In the rows, zero is written as 128.
Each row of numbers stands for one object and depends on some of the facts below. Use the named rows to name the rest.

Known rows:
zostem: [132 142 148 107 137 144 110  87  60 123 134 155 131 139 114  63 113 131
 120 148 151  94 121 164 142 133 112 140 160 108 162 109 135  88 139 127
 117]
bozu: [126  93 140 167 156 159 106 125 110 132 124 142 165 158  98  97  83 137
 154 146 130  77 131 180 131 140 127 175 160 102 154 193 105 113 137 100
 102]
treflam: [115 130 137 121 118 116 157 124 104 121 124 153 133 118 142 119 138 127
 102 147 140 132 167 113 151 150 133 115 126 133 132 115 112 147 127 140
 150]
rifur: [159 177 145 112 156 138  89 114 152 114 143 164 102 137 163 138 133 138
 130 120 119 108 133 111 152 152 191  88 173 141 137  27 108 163 124 107
 168]
norus: [149 119 106 122 165 120 136 149 150 121 127 101 129 152  89 142 121 148
 136 124 114 123  86 124  92 150 110 138 146 123 110 148 134 125 123 138
  84]
pibras: [121 151 124  99 130 122 147 122 113 134 135 130 118 119 121 110 126 131
 121 135 149 138 117 127 137 128 124 119 143 139 134  96 137 129 137 143
 129]
dribil: [153 131 113 126 127 128 113 137 152 128 133  86 109 133 142 145  95 142
 135 108 108 123  70 120  91 129  93 151 119 136 124 167 151 108 100 124
  78]
riplun: [120 116 116 170 136 139 156 135 133 149 129  93 137 132 123 131  76 131
 151 123 112 127 125 143 115 112 152 145 115 143 143 155 139 128 117 111
 133]
sutul: [106 106 115 152 160  81 144 134 131 123 180 118 176 121  81 102 193 116
 153 157 122 119 126 106 168 146 123 109  96  95  94  94 138 172 190 155
 168]
todir: [141 118 123 111 120 113 178 139 103 128 124 107 122 132  86 121 114 134
 127 122 114 124 117 110 112 119  86 125 100 131 123 140 159 111 116 153
 107]
grobrastu: [149 118 131 117 110 113 153 134 110 122 121 110 120 132 105 124 127 131
 127 119 115 124 111 114 113 115  79 134  84 126 120 157 149 105 114 147
 103]
greskim: [120 122 140 128 126 122 158 120  87 129 122 134 117 119 114 122 144 129
 124 137 132 136 155 124 133 110 128 120 123 129 134 112 133 135 133 138
 144]
stoklos: [107 109 128 120 114 141  97 130 133 127 117 152 129 116 130 147 158 123
 119 139 158 124 154 125 157 131 102 117 137 117 119 147 106 146 129 137
 128]
flunimal: [158 139 109 120 145 121 163 135 135 130 132  88 119 143 101 122  89 146
 138 111 104 127  81 119  94 128 114 132 119 139 128 134 160 110 118 131
 100]
grololo: [110 129 140 125 109 136 126 119  96 130 125 139 113 112 141 126 151 122
 116 139 146 142 154 124 141 115 117 119 123 124 135 122 129 137 127 137
 145]
reta: [115 117 139 127 107 132 113 122 111 125 121 135 111 114 156 141 148 121
 122 138 137 135 148 124 126 114 111 127 119 123 132 141 125 127 121 127
 124]
nerus: [120 108 127 168 135 123 151 142 137 146 132 103 141 131 140 132  90 128
 140 130 109 133 119 146 107 117 154 151 125 135 138 165 130 133 127 106
 120]
fizi: [118 147 120 113 109 137 119 110 130 135 133 127 117 117 142 117 126 126
 122 114 147 128 109 126 143 124 108 125 131 133 139 109 144 115 123 137
 127]
pado: [127 110 130 166 131 129 149 145 134 142 132  96 132 125 144 138  76 128
 139 130 112 141 132 138 111 121 160 152 128 143 141 166 120 139 122 112
 116]
druflil: [112 102 133 132  97 148  88 127 136 118 124 148 129 111 144 159 143 120
 116 147 158 111 165 117 158 143 100 129 150 127 105 141 126 153 126 145
 118]

How the objects are related:
bamis | η greskim,mobra | α 719 | τ 448
boten | η distepla,graradem | α 960 | τ 692
bozu | η steter,zostem,dubral,sifistil | α 169 | τ 192
breran | η todir | α 88 | τ 692
brero | η kluvim | α 88 | τ 848
brires | η kleflos | α 88 | τ 448
buflar | α 515 | τ 74
dilor | α 169 | τ 692
distepla | η dutrifis | α 960 | τ 162
dobemel | η gifetik | α 719 | τ 74
dosur | α 169 | τ 448
dremodros | α 169 | τ 192
dreti | η nopun | α 515 | τ 448
dribil | η stuvar,klabir | α 719 | τ 162
drikil | η sogrom | α 88 | τ 192
driron | α 515 | τ 548
driti | α 960 | τ 74
druflil | η flaflin,fovil | α 169 | τ 692
dubral | η skobre | α 169 | τ 692
dutrifis | α 169 | τ 192
fizi | α 719 | τ 548
flaflin | α 515 | τ 192
flakam | α 88 | τ 848
flunimal | α 719 | τ 162
fovil | α 515 | τ 74
gavar | α 169 | τ 192
gazuplal | η griklur | α 960 | τ 74
gebos | α 88 | τ 448
gifetik | η dobemel,tradrozin | α 719 | τ 162
graradem | α 169 | τ 162
gratrumir | α 719 | τ 162
greskim | α 515 | τ 448
gribin | η treflam | α 719 | τ 692
gridobes | η drikil,ratobru,sogrom | α 88 | τ 192
griklur | α 960 | τ 448
grira | α 719 | τ 448
grizor | η sutul,dremodros | α 169 | τ 192
grobrastu | α 719 | τ 848
grololo | η driron | α 515 | τ 692
kastiplok | η grizor | α 169 | τ 848
kiskom | η rifur | α 515 | τ 692
klabir | η nozi | α 169 | τ 548
klatros | η telem | α 88 | τ 162
kleflos | α 88 | τ 192
klikik | α 169 | τ 692
klostosok | η skelopem | α 88 | τ 192
kluvim | η gribin | α 88 | τ 548
kofe | η riplun | α 515 | τ 692
kolu | η pado | α 169 | τ 548
kufe | α 515 | τ 192
larim | η raplivu | α 719 | τ 74
listem | η vipluk | α 719 | τ 74
litril | η sutul | α 169 | τ 162
lotrem | α 960 | τ 692
mekul | η litril | α 169 | τ 692
meli | α 515 | τ 448
mobra | α 719 | τ 548
monom | α 960 | τ 548
nerus | α 960 | τ 192
nopun | α 960 | τ 692
norus | α 169 | τ 162
nozi | α 169 | τ 192
pado | η lotrem | α 960 | τ 192
pibras | α 960 | τ 548
pletor | α 515 | τ 548
plobotrus | α 719 | τ 692
plutra | α 719 | τ 548
ramu | α 169 | τ 692
raplivu | α 719 | τ 692
ratobru | η telem,klikik | α 515 | τ 74
rebripus | α 515 | τ 692
rekler | α 515 | τ 692
reta | η grololo | α 515 | τ 448
ribo | η flunimal | α 719 | τ 192
rifur | α 88 | τ 74
riplun | η kofe | α 719 | τ 192
rogum | α 88 | τ 192
rugarer | η kolu | α 960 | τ 848
rutragum | η stosa | α 515 | τ 162
sifistil | α 515 | τ 192
skelopem | η flakam | α 960 | τ 192
skobre | η bozu,dubral | α 719 | τ 848
skofa | η klostosok,flakam | α 88 | τ 848
skubru | α 169 | τ 74
sogrom | α 88 | τ 692
sotan | α 169 | τ 692
staskupe | η rekler | α 515 | τ 192
steskon | η riplun | α 960 | τ 692
steter | η sifistil | α 169 | τ 848
stoklos | η stosa | α 169 | τ 692
stosa | α 515 | τ 448
stotris | α 515 | τ 162
stuflil | η dilor | α 719 | τ 692
stuvar | α 515 | τ 192
stuzim | α 960 | τ 448
sustarun | η gridobes | α 88 | τ 448
sutul | α 169 | τ 448
tabim | η breran,plobotrus | α 719 | τ 192
telem | α 88 | τ 162
todir | α 719 | τ 848
topam | α 719 | τ 692
tosas | η zolun | α 719 | τ 162
tradrozin | α 719 | τ 74
treflam | α 88 | τ 692
tutrum | η fovil | α 719 | τ 74
vadran | η sotan | α 169 | τ 192
vipluk | α 88 | τ 848
vulines | α 88 | τ 692
zarotror | α 88 | τ 848
zolun | η griklur | α 719 | τ 448
zostem | η dubral | α 515 | τ 548
zuvus | η pibras,plutra | α 960 | τ 548

Name these rows:
No name comes twice in this set of rows, the named rows included.
[116 104 129 169 132 133 127 137 132 139 125 101 124 125 152 149 104 125
 137 130 117 142 124 146  98 118 144 154 130 130 135 173 129 125 118 102
 117] : staskupe
[122 117 138 136 100 136 129 122 115 131 126 125 124 118 134 141 117 120
 127 129 136 119 143 115 152 117 109 125 112 135 131 136 145 133 116 137
 135] : zolun
[ 93 108 121 148 124  94  90 127 150 117 173 125 164 112 130 121 211 110
 142 157 135 112 125 115 175 148  97 115 102  86  93 118 131 170 176 140
 149] : mekul
[155 117  95 118 169 126 164 151 138 119 121 105 128 155  74 132 108 150
 137 124 116 124  94 125  90 152 116 132 155 132 109 132 137 129 127 146
  88] : graradem
[150 159 131 119 164 165  60 120 172 115 135 157  95 137 134 156 144 129
 148 115 142 102 131 115 158 139 178  91 191 137 123  41 109 167 135 112
 146] : skubru
[177 159 114 100 161 110 167 138 166 114 100 124 174 166  97 107 124 118
 107 105  82 178  87 134  69 123 164 143 129 137  74 129 141  63 141 134
 115] : telem
[113  89 112 169 144 137 120 147 158 142 120 107 145 136 120 152 106 129
 136 134 126 130 125 149 107 137 138 147 143 129 121 176 108 141 130 111
 110] : vadran
[124 117 123 166 138 118 152 142 137 135 130 117 153 140 153 130  90 140
 129 137 102 132 130 143 102 150 162 145 130 131 135 174 106 131 117 108
 125] : rogum
[162 172 150 119 153 150 102 101 127 109 144 148  76 124 144 140 110 121
 138 126 125 110 141  98 151 115 191  91 198 157 128  12 146 166 125 127
 155] : fovil
[136 129 123 145 136 124 141 136 175 131 101 131 187 149 148 131 128 105
 117 110  93 174 131 153  91 119 185 159 124 135  86 169 112  91 140 107
 141] : drikil
[171 155 120  98 130 117 116 141 183 112 105 126 159 157 141 130 137 111
 105  97  86 171  80 140  66 130 132 155 121 131  73 163 135  68 125 119
  90] : klatros

Now the same objects, written a new way:
Some objects and their rows:
boten: [141 126 131 202  79 157 110  91 102 126 152 109  90 145 161 144 110 116
 156 138 153 115 138 146 119 151  88 119 136 116 129 124 154 113 101  95
 129 108  82 149 187]
ribo: [111 156 111 200  75 121  94 100 149 149 170 167 157 114 128 164  87 152
 176 156 138 128 132  97 148 168 150 108 111  85 142 119 130 139 139 152
 116  90  91 146 181]
zolun: [163 120 159 198  74 147 161  92 118 123 151 128 120 135 153 129 101 134
 166 156 137 129 116 131 120 161 101 108 106 111 162 107 174 121 139 119
 132  87  83 163 147]
kastiplok: [125 152 141 196  87 109 128  86 131 118 175 155 120 122 120 120  98 141
 156 160 126 132 130  79 121 147 106 137 118  92 166 115 102 140 180 144
 143  88  62 168 187]
reta: [157 118 138 160  91 102 117  83 112 119 164 118 144 118 123 145 136 120
 141 147 135 145  94 136 141 155  99 130  80 128 163  97 102 126 160  96
 142 103 106 154 175]
klostosok: [137 126 120 206  70 128 117 114 161 112 120 161  89 172 136 175 123 119
 151 172 126 101 123  88 148 167 161 126  99  57 141 135 166 142 139 122
 136  79  94 156 188]
dubral: [158 134 141 194  74 126 122  81 133 126 150 103  97 139 141 125  87 121
 159 118 139 131  91 175 116 144  94 128 119 126 138 131 151 104 121  99
 125 106  72 167 189]
klatros: [149 145 127 205  77 151 105  75 119 131 152  94  88 153 155 130 107 111
 152 126 147 124 125 166 113 144  86 122 127 131 126 128 154 106  99  90
 141  97  79 151 188]
listem: [126 142 124 212  82 117 104  81 159 104 159 191 130 155 105 165 123  96
 147 147 126 145 113 134 143 166 158 139 149 102 126 106 137 134 153 102
 144  63  60 148 198]
tradrozin: [149 141 119 212  68 111 121 120 185 104 136 167 114 159 134 161  81  98
 148 143 108 106  64 143 154 133 158 124 121  95 132 109 159 147 142 130
 117 104  70 142 182]
ramu: [157 126 135 210  77 139 116  86 119 125 145 107  91 144 152 125  93 110
 155 123 145 128  96 166 116 151  96 131 129 114 139 136 150 109 125 105
 126 110  68 168 177]
flunimal: [160 146 119 218  67 144 114  99 117 135 159  93 109 116 182 112  66 126
 176 130 145  98  78 188 125 131  93 102 122 137 141 116 162 121  87 131
  91 140  70 151 168]
topam: [160 137 134 211  71 148 119  86 126 123 160 124 111 136 150 132 102 109
 162 127 139 128  96 185 122 150 100 116 130 130 136 116 169 111 108 101
 124 104  68 150 171]
nerus: [122 128 104 190  80 112 102 104 159 126 124 167 112 159 124 183 120 121
 126 160 113  91 103  95 148 160 154 113  90  83 140 133 140 141 133 119
 130  80  87 139 198]
sogrom: [167 130 125 196  73 140 116 103 135 128 131 103  82 159 164 128  92 103
 142 131 130  93  70 170 126 125  93 126 106 126 134 124 163 114 112  95
 122 125  74 159 181]
stuzim: [172 122 137 189  92 134 144  99 117 125 143 122 111 131 158 139 106 130
 132 149 126 106 116 107 138 140  95 111  87 125 159 121 153 132 134 111
 140 106  86 150 171]
pletor: [159 115 143 180  82 119 137 112 136  97 146 115 103 135 148 140 110 103
 163 152 120 134  88 124 139 135 104 152 128 109 162  87 117 128 168 109
 133 116  87 158 170]
pibras: [184 126 140 205  87 122 148 114 145  96 132 140  83 159 161 134 105  92
 119 150 103  93  76 115 142 113 107 133 110 119 153 112 150 139 138 112
 130 116  68 156 184]
nozi: [138 137 103 207  70 105 110 118 169 122 122 168 110 154 136 150 102 118
 144 169 119  95  73 115 153 157 158 122  83  69 148 147 137 150 152 126
 111 105  73 169 188]
buflar: [133 122 117 170  79 102 101 119 169  99 135 145 107 157 121 177 117  97
 166 155 119 129  86 123 147 150 153 157 132  80 142  96 108 141 162 108
 119 101  90 147 193]

Which object is each row?
No name comes twice in this set of rows, the named rows included.
[165 144 126 206  85 115 142 111 156  95 132 162  84 170 138 129 122  99
 108 173 103  87  76  90 147 119 120 125  87 108 157 109 143 148 169 120
 140 101  65 158 181] : vipluk
[150 127 143 220  87 148 129  79  90 129 177 153 131 118 146 118 117 126
 155 165 151 132 124 114 129 160 103 106 107 115 159 116 161 132 142 117
 138  94  75 165 157] : bamis
[152 140 134 221  69 150 100  68 114 118 173 114 111 138 159 129 100 120
 170 129 161 134 117 188 118 156  89 114 138 128 128 112 169 105 100  97
 125  94  67 144 175] : dribil
[172 106 130 199  86 119 138 119 102 110 128 121 104 134 170 125 129 107
 148 177 139  98  68 114 145 140 106 124  78  97 172 107 134 145 152 111
 111 147  93 174 160] : greskim
[120 133 119 205  73 127 108  92 148 114 141 185 126 158 115 168 112 116
 156 173 131 117  98 114 145 173 165 106 102  83 143 120 153 140 144 127
 129  67  74 154 187] : riplun
[105 133 123 204  71 131  97  75 142 112 141 194 132 168 100 164 133 106
 157 181 142 120 100 104 133 189 166 110  99  83 145 115 149 133 139 105
 137  49  71 162 185] : tabim
[170 126 128 191  73 135 133 109 142 123 122  96  78 157 169 147  80 112
 143 127 128  90  88 169 125 129  96 115 111 126 133 117 174 110 104 110
 117 121  89 137 187] : lotrem
[169 127 133 160  80  94 127 103 150  98 146 124 118 134 124 143 114  94
 131 152 107 116  38 138 143 120 108 141  96 135 163  92  97 132 168 107
 126 136  72 156 184] : driron
[154 135 148 196  95 131 136  88 130 114 149 139 103 148 139 145 116 107
 127 146 115 126 130 105 134 132  99 142 136 116 141 103 145 129 143 102
 155  85  75 154 178] : zuvus
[175 109 147 182  76 140 159 108 119 130 122 113  89 148 166 134 105 120
 143 157 126  88 101 116 122 138  95 110  84 111 161 114 170 120 123 124
 127 116  96 162 161] : griklur
[164 132  94 199  85  74  98 132 177  91 128 159 113 153 139 182 125 115
 126 155 102 105  74 143 194 147 163 136  83  68 147 116 129 166 170 115
 129 109 112 126 192] : flaflin
[168 148 132 222  90 120 108  77 126 117 173 112 105 137 153 125  92 129
 147  96 137 155 136 185 139 150  95 139 145 116 127 135 159 123 132  93
 152  96  87 144 192] : druflil
[157 141 151 205  77 126 147  92 143 112 162 144 121 138 141 127  95 113
 152 147 118 132  96 130 121 137 112 129 138 121 152  98 153 127 155 122
 134 100  59 159 168] : fizi
[161 129 138 217  81 132 149 100 128 101 149 157 109 140 156 117 104  96
 153 170 120  99  71 129 132 127 117 122 124 114 156 107 154 142 144 120
 111 127  46 176 157] : mobra
[193 138 135 208  66 117 133 110 155 125 141  84  89 151 168 122  66 124
 159  95 124 121  87 195 137 132  89 140 119 111 138 126 171 122 133 115
 125 124  84 151 178] : sotan

The same objects again, as new rows of numbers:
Some objects and their rows:
distepla: [142 155 146 157  89 181 142 136 124 132 133 130 142 124 138 146 157 117
 149 138 119 157 182 183 151 153 136]
bamis: [126 127 107 152 144 105 110 134 109 120 109 124 122 129 153 135 112 102
 123 125 114 107 128 155 110  74 105]
reta: [130 130 110 144 161 108 119 134 113 116 108 118 117 135 137 140  94  92
 120 127 121 123 125 160 113  79 108]
rugarer: [172 137 145 140 164 117 144 145 128 141 137 135 126 123 144 122 127 123
 124 102 112 123 132 106  94 139 136]
kofe: [ 58 128 148 168 156 107 129 137 134 115 129  83 159 130  88 100  79 130
 144 126 113 170 136  78 121 138 148]
dubral: [105 136 144  99 102 120 154 140 141 131 108  95 130 104  92 102 142 132
 124 125 111 110 106 156 118 167 127]
rutragum: [139 151 139 131  76 170 134 140 126 118 131 123 144 128 121 141 144 116
 148 140 149 164 179 180 150 151 139]
litril: [157 148 139 144  70 147 127 132 128 120 132 121 143 125 125 137 169 118
 147 132 150 180 169 194 159 158 133]
stosa: [130 128 109 142 162 120 116 140 112 115 108 125 116 133 143 144  91  96
 121 132 125 114 134 144 115  79 103]
nopun: [128 128 152 133 132 134 138 140 131 144 124 140 126 121 129 128 124 133
 140 125  99 115 150  96 135 155 132]
lotrem: [131 129 152 134 132 131 138 138 131 144 124 141 125 122 129 128 124 132
 141 125  99 116 149  99 136 154 133]
dutrifis: [109 118 113 136 138 137 130 100 129 132 129 138 118 130 134 128 141 154
 118 146 123 134 102 116 155 115 121]
rifur: [130 114 115 108 155 130 117 132 132 118 134 123 126 135 122 135 105 116
 115 125 151 111 107 112 108 114 114]
plutra: [137 132 127 127 114 145 130 132 127 132 143 145 135 123 139 120 151 152
 131 130 137 126 138 112 125 135 137]
stuzim: [134 131 116 168 174 130 125 136 110 129 109 131 114 129 160 148 104  97
 122 129  93 108 137 147 116  80  99]
flakam: [195 128 136  96 136 123 114 149 136 125 145 121 135 132 116 122  79 116
 127 109 168 119  89  98  93 146 128]
sifistil: [ 93 122 114 120 148 148 138 110 127 131 129 143 117 130 120 125 131 148
 118 150 121 123 100 130 149 109 127]
klikik: [132 123 143 116 105 114 128 132 137 131 119 120 127 122 123 125 123 139
 137 125 127 126 147  86 133 162 131]
pletor: [138 134 130 117 130 150 139 132 130 127 141 140 130 128 126 125 133 143
 128 133 144 138 138 115 129 139 138]
kufe: [100 121 114 125 147 142 133 106 126 132 132 147 117 134 124 129 128 147
 119 147 124 128 104 122 151 106 129]

Which object is each row?
No name comes twice in this set of rows, the named rows included.
[129 130 153 136 130 123 139 135 131 145 124 136 126 123 126 125 126 128
 139 121  96 121 142 109 133 153 136] : boten
[ 81 131 113 116 130 145 156 103 134 132 118 113 120 113 106 109 161 147
 105 147 106 116  66 179 137 121 120] : bozu
[141 138 138 146 143 156 148 124 129 142 142 144 128 125 141 129 148 139
 128 128 112 136 136 126 130 139 138] : zuvus
[114 146 130 100 124 156 164 135 135 128 131 116 132 114 100 109 149 135
 116 133 128 123 103 175 114 143 138] : zostem
[100 122 115 127 147 134 135 103 126 132 131 142 118 136 122 127 132 143
 119 144 121 133  99 134 151 107 133] : staskupe
[147 133 129 131 120 134 135 121 134 128 138 127 131 124 131 122 151 145
 125 126 141 151 126 122 132 146 135] : klabir
[139 150 138 127  77 179 134 144 126 117 132 126 143 126 123 144 140 121
 149 145 152 157 187 168 151 152 135] : stotris
[162 135 135 114 141 115 142 149 135 126 129 111 129 113 127 110 131 133
 117 108 137 121 121 107  87 149 127] : steter
[128 126 106 150 145 111 109 137 109 121 109 128 122 128 155 137 108 105
 124 127 115 103 133 146 111  75 103] : grira
[119 118 115 141 139 113 127  96 128 133 131 141 116 133 127 122 156 145
 117 135 121 150  89 146 160 113 127] : grizor
[124 126 146 108 118 113 131 140 134 131 122 127 128 127 108 120 113 129
 139 124 127 127 141 107 133 153 140] : kiskom

